Here is a tiny trained network, its code and every weight. The questions are about switching its units off for an input and a class, where a switched-off unit gives its printed mean instead of its output.

import numpy as np


def w(rows, s, z=0):
    codes = np.array(rows[::2]) - 128.0
    scale = np.full(codes.shape[1], s)
    scale[-1] = z or s
    return codes * scale


def f(y):
    return y / 2 * (1 + np.tanh(0.7978845608 * (y + 0.044715 * y**3)))


def log_softmax(a):
    a = a - a.max(-1, keepdims=True)
    return a - np.log(np.exp(a).sum(-1, keepdims=True))


def net(x, mask):
    res = np.array(x, float).reshape(1, 8) / 4 @ E
    y = f(res @ A[0][:, :-1].T + A[0][:, -1])
    res = res + np.where(mask, y, B[0][:, -1]) @ B[0][:, :-1]
    return log_softmax(res[-1] @ U[:, :-1].T + U[:, -1])


A, B = {}, {}
E = w([
[156,109,149,159,184,81,150,119,58,163],'x0',
[155,184,99,186,211,135,97,132,150,105],'x1',
[161,156,213,169,129,187,99,129,238,141],'x2',
[110,158,151,120,136,153,146,72,69,208],'x3',
[150,186,119,124,157,244,123,175,110,144],'x4',
[88,183,139,84,119,121,71,186,105,132],'x5',
[104,187,215,201,140,105,160,193,83,118],'x6',
[105,162,62,155,140,186,236,127,94,94],'x7',
],0.012)
A[0] = w([
[100,97,96,184,157,60,113,203,48,96,95],'n0',
[97,92,187,52,56,133,69,147,192,141,2],'n1',
[145,169,198,165,182,105,110,69,78,233,59],'n2',
[95,101,67,137,128,70,201,70,130,50,41],'n3',
[128,128,124,126,110,170,255,103,39,145,44],'n4',
[148,65,115,115,109,65,109,94,220,125,241],'n5',
[104,111,74,107,131,243,174,125,71,121,141],'n6',
[129,238,202,217,160,211,144,181,230,90,88],'n7',
[95,151,131,145,150,73,116,221,53,83,119],'n8',
[81,117,155,127,160,146,160,93,88,211,125],'n9',
[97,209,143,160,147,147,141,168,174,130,13],'n10',
[109,191,19,55,170,181,74,155,152,91,25],'n11',
[119,143,142,131,166,32,112,167,64,115,101],'n12',
[93,86,90,102,171,85,168,79,170,36,70],'n13',
[254,90,129,209,176,142,102,114,200,123,24],'n14',
[96,134,93,107,62,58,161,130,170,155,73],'n15',
[147,106,133,163,125,150,117,128,128,139,51],'n16',
[192,76,92,175,148,94,152,107,186,144,46],'n17',
],0.0094,0.0043)
B[0] = w([
[147,197,158,82,92,78,211,92,166,55,182],'n0',
[100,84,156,73,83,62,29,190,160,111,200],'n1',
[135,124,146,131,180,88,82,80,33,209,196],'n2',
[134,99,96,218,56,151,180,75,124,167,197],'n3',
[51,90,72,95,128,136,180,204,45,102,201],'n4',
[112,10,165,126,118,150,122,85,194,91,228],'n5',
[108,128,35,71,128,153,125,191,104,92,210],'n6',
[150,188,214,235,136,214,98,254,129,148,248],'n7',
[178,200,137,109,179,55,202,128,194,95,183],'n8',
[115,107,105,135,139,102,94,125,45,146,175],'n9',
[151,173,143,189,74,160,148,123,123,140,166],'n10',
[231,212,79,75,106,158,85,84,206,220,202],'n11',
[140,192,170,122,157,48,182,97,140,94,178],'n12',
[132,90,112,202,87,150,151,75,178,162,186],'n13',
[111,96,160,72,226,199,142,108,160,92,203],'n14',
[139,108,127,155,50,113,119,131,119,133,166],'n15',
[136,131,134,98,170,131,115,162,132,104,131],'n16',
[106,99,114,135,164,170,129,62,109,86,174],'n17',
],0.0084,0.017)
U = w([
[119,48,179,115,222,181,116,88,168,99,1],'0',
[111,127,178,128,180,53,102,79,2,230,138],'1',
[185,198,32,63,119,175,64,126,164,182,72],'2',
[87,136,26,92,101,146,203,210,42,131,82],'3',
[140,210,215,217,149,195,118,247,120,145,236],'4',
[119,65,99,217,52,131,177,60,137,135,110],'5',
[149,194,172,121,134,16,234,105,121,100,219],'6',
[111,60,214,59,38,50,27,175,170,126,108],'7',
],0.0084,0.0013)

Each question gives the input, the list of numbers given to net, and the class t.
The units are the neurons (one row each of A and B). Each row of codes is followed by its name. A weight is (code - 128) times the scale printed after its matrix; where a second scale follows, it is the last column's (A, B and U).
mask holds one flag per neuron, in row order. A switched-off neuron (its flag False) gives its mean, the last column of its row in B, instead of its output. The means were averaged over made-up inputs and are rounded, as every weight is.
A unit's drop is (log p(t) with every unit on - log p(t) with that unit switched off) / (log p(t) with every unit on - log p(t) with every unit switched off).
The circuit of an input: a set's keep is (log p(t) with only the set's units on - log p(t) with every unit switched off) / (log p(t) with every unit on - log p(t) with every unit switched off). Starting from the 12 units with the biggest drops (on a tie, the unit counted first), units are removed one at a time, each time the one whose removal leaves the highest keep (on an exact tie, the one counted first), for as long as the keep stays at least 0.8.
units of the circuit, in order: the units of the circuit, biggest drop first
top k neurons: the k neurons with the biggest drops, biggest first
drop of u: that unit's drop, to one decimal
input [7,-2,-2,-3,5,0,-8,-5], class 0: top neuron : (n1)
input [-3,3,-5,-4,-1,-1,2,-7], class 6: units of the circuit, in order : (n12 n0)
input [7,0,-5,4,-6,1,-5,4], class 5: top 2 neurons : (n3 n13)
input [-8,8,-2,-4,-4,0,-3,5], class 5: top 3 neurons : (n3 n13 n5)
input [6,4,-7,-3,-4,-4,0,8], class 6: top 3 neurons : (n0 n8 n12)
input [5,6,-3,7,0,-3,1,4], class 3: top 2 neurons : (n4 n6)
input [1,1,6,7,-2,-6,0,-2], class 1: top 2 neurons : (n2 n9)
input [-7,-1,6,-4,5,-7,-8,0], class 0: top 2 neurons : (n14 n5)
input [8,-1,1,7,1,6,5,5], class 1: top 2 neurons : (n2 n9)
input [-2,-3,-8,-7,-5,4,0,7], class 6: top 4 neurons : (n8 n0 n12 n5)
input [2,6,3,-2,-3,-8,2,8], class 4: top 2 neurons : (n7 n5)
input [-8,-6,0,-8,-4,-3,-6,2], class 5: drop of n13 : 2.2
input [4,7,4,-5,4,0,-4,-7], class 0: drop of n14 : 2.5
input [2,-2,5,-2,-1,-7,-6,-8], class 0: units of the circuit, in order : (n14)
input [-6,1,-3,6,-8,-3,-3,-4], class 5: drop of n13 : 0.5
